Here is a tiny trained network, its code and every weight. The questions are about switching its units off for an input and a class, where a switched-off unit gives its printed mean instead of its output.

import numpy as np


def w(rows, s, z=0):
    codes = np.array(rows[::2]) - 128.0
    scale = np.full(codes.shape[1], s)
    scale[-1] = z or s
    return codes * scale


def norm(h):
    return h / np.sqrt((h * h).mean(-1, keepdims=True) + 1e-5)


def f(y):
    return y / 2 * (1 + np.tanh(0.7978845608 * (y + 0.044715 * y**3)))


def log_softmax(a):
    a = a - a.max(-1, keepdims=True)
    return a - np.log(np.exp(a).sum(-1, keepdims=True))


def net(x, mask):
    res = np.array(x, float).reshape(1, 5) / 4 @ E
    u = 0
    for l in range(4):
        y = f(norm(res) @ A[l][:, :-1].T + A[l][:, -1])
        res = res + np.where(mask[u : u + 10], y, B[l][:, -1]) @ B[l][:, :-1]
        u += 10
    return log_softmax(norm(res)[-1] @ U[:, :-1].T + U[:, -1])


A, B = {}, {}
E = w([
[85,106,133,165,182,13,162,175,115],'x0',
[131,156,150,174,141,116,125,91,125],'x1',
[2,188,131,115,140,114,114,98,157],'x2',
[154,94,125,86,171,112,224,43,116],'x3',
[110,104,112,90,126,111,65,116,70],'x4',
],0.0097)
A[0] = w([
[186,148,167,41,133,34,163,69,113,125],'L0N1',
[118,149,135,96,171,252,153,137,130,128],'L0N2',
[249,112,229,181,51,130,204,178,68,68],'L0N3',
[56,226,253,94,20,114,231,121,127,67],'L0N4',
[169,100,233,84,180,138,78,191,8,145],'L0N5',
[120,89,151,171,239,214,105,187,127,6],'L0N6',
[154,39,96,104,101,138,162,205,162,153],'L0N7',
[209,63,127,127,149,113,81,120,117,173],'L0N8',
[87,163,123,77,120,65,188,125,121,144],'L0N9',
[132,161,245,124,68,145,29,135,167,167],'L0N10',
],0.005,0.0023)
B[0] = w([
[147,200,70,138,92,101,117,117,93,193],'L0N1',
[146,177,163,117,153,130,240,47,75,173],'L0N2',
[179,83,250,116,202,161,63,81,200,227],'L0N3',
[144,4,192,157,147,91,148,73,162,197],'L0N4',
[193,148,173,1,175,114,52,165,104,209],'L0N5',
[106,197,137,168,132,141,83,206,172,101],'L0N6',
[182,134,152,248,203,149,110,50,132,186],'L0N7',
[25,75,204,138,210,85,86,106,103,202],'L0N8',
[172,126,188,156,200,129,89,67,107,195],'L0N9',
[154,162,179,87,47,164,197,161,58,255],'L0N10',
],0.0051,0.0027)
A[1] = w([
[46,118,127,147,57,104,149,82,252,128],'L1N1',
[29,139,105,123,105,129,102,117,170,171],'L1N2',
[142,184,139,113,177,122,113,163,167,128],'L1N3',
[154,255,87,172,110,159,108,233,32,3],'L1N4',
[112,143,110,171,109,148,95,177,135,91],'L1N5',
[60,138,156,100,124,182,88,80,30,156],'L1N6',
[143,183,87,192,158,214,205,137,244,52],'L1N7',
[127,197,116,143,62,124,119,197,124,101],'L1N8',
[195,139,95,118,158,179,103,134,140,152],'L1N9',
[107,165,132,157,171,38,123,205,56,103],'L1N10',
],0.0074,0.0028)
B[1] = w([
[188,143,161,72,149,176,110,160,155,220],'L1N1',
[240,164,183,135,252,86,140,105,124,221],'L1N2',
[143,90,221,39,124,143,250,169,80,146],'L1N3',
[190,143,44,112,117,152,120,168,126,199],'L1N4',
[198,200,90,151,64,130,182,105,130,159],'L1N5',
[86,109,98,110,130,111,25,60,76,253],'L1N6',
[91,65,113,86,92,72,101,134,177,191],'L1N7',
[172,183,134,183,144,59,181,155,105,188],'L1N8',
[31,166,253,117,90,100,148,136,65,170],'L1N9',
[58,79,46,141,96,133,114,130,72,245],'L1N10',
],0.0068,0.0045)
A[2] = w([
[90,224,105,45,183,116,105,138,185,114],'L2N1',
[89,89,97,186,208,103,115,181,129,120],'L2N2',
[150,135,116,97,73,217,87,81,158,101],'L2N3',
[20,179,148,133,149,110,104,103,145,253],'L2N4',
[149,178,173,138,116,143,121,206,90,92],'L2N5',
[128,201,130,94,117,184,129,102,116,102],'L2N6',
[75,89,120,154,132,155,111,123,138,41],'L2N7',
[122,89,131,145,83,123,188,170,239,40],'L2N8',
[103,106,118,115,100,101,167,78,1,130],'L2N9',
[132,128,146,163,149,91,198,149,111,81],'L2N10',
],0.009,0.0022)
B[2] = w([
[179,84,193,222,181,148,114,122,50,205],'L2N1',
[133,92,194,151,1,132,200,137,136,221],'L2N2',
[79,76,178,208,91,56,156,114,122,212],'L2N3',
[201,57,153,100,106,191,126,169,114,228],'L2N4',
[166,168,75,176,184,222,154,170,92,205],'L2N5',
[104,51,132,117,103,157,206,163,128,187],'L2N6',
[97,98,137,148,120,77,106,158,179,116],'L2N7',
[130,169,160,55,129,101,9,137,234,178],'L2N8',
[98,141,79,122,118,112,130,148,213,253],'L2N9',
[74,140,111,91,61,153,98,135,105,168],'L2N10',
],0.0082,0.0052)
A[3] = w([
[154,236,183,197,88,119,156,160,181,134],'L3N1',
[103,140,147,79,54,202,34,53,95,204],'L3N2',
[206,110,127,146,118,94,62,115,61,252],'L3N3',
[69,82,97,49,169,163,184,79,126,127],'L3N4',
[147,200,179,135,92,152,187,132,210,127],'L3N5',
[126,65,55,52,117,128,65,169,82,183],'L3N6',
[98,130,125,150,2,197,180,91,105,135],'L3N7',
[92,167,36,134,112,103,43,67,48,52],'L3N8',
[157,149,39,96,139,117,209,22,166,141],'L3N9',
[156,137,148,78,129,136,205,146,241,112],'L3N10',
],0.0075,0.0019)
B[3] = w([
[112,149,103,104,141,137,109,2,161,209],'L3N1',
[124,66,118,125,115,54,172,193,198,226],'L3N2',
[114,168,156,85,200,175,177,70,166,254],'L3N3',
[183,153,125,197,156,185,135,209,97,196],'L3N4',
[105,106,64,29,183,67,112,141,132,192],'L3N5',
[101,182,132,134,110,159,121,49,200,232],'L3N6',
[63,101,62,154,98,30,150,154,49,211],'L3N7',
[104,186,105,53,164,87,76,140,194,196],'L3N8',
[181,248,73,162,94,189,55,194,97,178],'L3N9',
[24,157,68,101,124,157,73,124,110,188],'L3N10',
],0.0088,0.005)
U = w([
[91,116,108,45,136,104,66,105,242,185],'0',
[88,46,119,182,45,69,221,147,105,215],'1',
[194,85,250,144,205,185,149,107,133,79],'2',
[196,223,38,185,108,185,131,153,104,9],'3',
],0.013,0.0013)

Each question gives the input, the list of numbers given to net, and the class t.
The units are the neurons (one row each of A and B). Each row of codes is followed by its name. A weight is (code - 128) times the scale printed after its matrix; where a second scale follows, it is the last column's (A, B and U).
mask holds one flag per neuron, layer by layer. A switched-off neuron (its flag False) gives its mean, the last column of its row in B, instead of its output. The means were averaged over made-up inputs and are rounded, as every weight is.
A unit's drop is (log p(t) with every unit on - log p(t) with that unit switched off) / (log p(t) with every unit on - log p(t) with every unit switched off).
The circuit of an input: a set's keep is (log p(t) with only the set's units on - log p(t) with every unit switched off) / (log p(t) with every unit on - log p(t) with every unit switched off). Starting from the 12 units with the biggest drops (on a tie, the unit counted first), units are removed one at a time, each time the one whose removal leaves the highest keep (on an exact tie, the one counted first), for as long as the keep stays at least 0.8.
circuit, biggest first: the units of the circuit, biggest drop first
most important unit: the unit with the biggest drop
k most important neurons: the k neurons with the biggest drops, biggest first
top k neurons in layer l: the k neurons of layer l with the biggest drops, biggest first
drop of u: that unit's drop, to one decimal
input [-7,8,4,4,5], class 1: 2 most important neurons => L2N6; L2N3
input [3,5,-6,-5,5], class 2: circuit, biggest first => L3N3
input [-6,0,5,-7,-3], class 3: circuit, biggest first => L2N5; L0N10
input [-6,-1,-5,5,3], class 1: top 2 neurons in layer 1 => L1N2; L1N9
input [-8,-3,-1,-7,7], class 1: circuit, biggest first => L2N3; L3N7
input [-6,8,8,8,6], class 2: circuit, biggest first => L2N4; L3N4
input [-7,-8,1,-7,-5], class 1: 2 most important neurons => L3N7; L2N3
input [6,-8,5,7,-6], class 3: top 3 neurons in layer 0 => L0N9; L0N3; L0N1
input [0,1,-8,-1,8], class 0: circuit, biggest first => L2N1; L3N6
input [-7,5,-2,5,-7], class 0: circuit, biggest first => L1N7; L3N10
input [-1,0,-5,8,8], class 0: circuit, biggest first => L2N2; L3N6; L1N2
input [-2,6,-7,7,-7], class 0: circuit, biggest first => L2N1; L3N10; L1N7; L3N5
input [5,-8,6,-8,7], class 3: top 3 neurons in layer 0 => L0N8; L0N4; L0N3
input [5,-7,5,2,-1], class 1: most important unit => L2N2
input [-4,-8,-6,-4,2], class 2: 3 most important neurons => L2N2; L0N5; L1N10
input [2,-1,-4,-4,3], class 2: top 3 neurons in layer 2 => L2N5; L2N10; L2N8
input [0,6,1,3,-3], class 0: top 3 neurons in layer 1 => L1N6; L1N7; L1N2
input [-1,0,6,-6,-5], class 2: 2 most important neurons => L2N1; L1N2
input [1,-6,-4,8,5], class 3: top 2 neurons in layer 3 => L3N9; L3N4
input [1,1,5,7,5], class 3: 2 most important neurons => L3N9; L3N4
input [5,-3,2,-2,-8], class 0: circuit, biggest first => L2N8
input [7,-1,-5,8,7], class 3: top 3 neurons in layer 3 => L3N9; L3N4; L3N2
input [-3,-2,3,7,-6], class 3: 4 most important neurons => L3N9; L0N2; L3N4; L2N2
input [-5,2,1,4,-5], class 0: 2 most important neurons => L1N7; L2N8
input [-4,-5,-6,0,6], class 0: 2 most important neurons => L2N1; L1N2
input [-1,3,8,-7,-2], class 2: drop of L2N1 => 0.2
input [-5,-8,2,4,0], class 1: drop of L3N7 => 0.0
input [7,-5,-1,6,8], class 0: top 2 neurons in layer 2 => L2N3; L2N6
input [0,6,-5,8,-4], class 3: most important unit => L3N9
input [5,1,-7,-4,-8], class 0: drop of L2N8 => 0.1
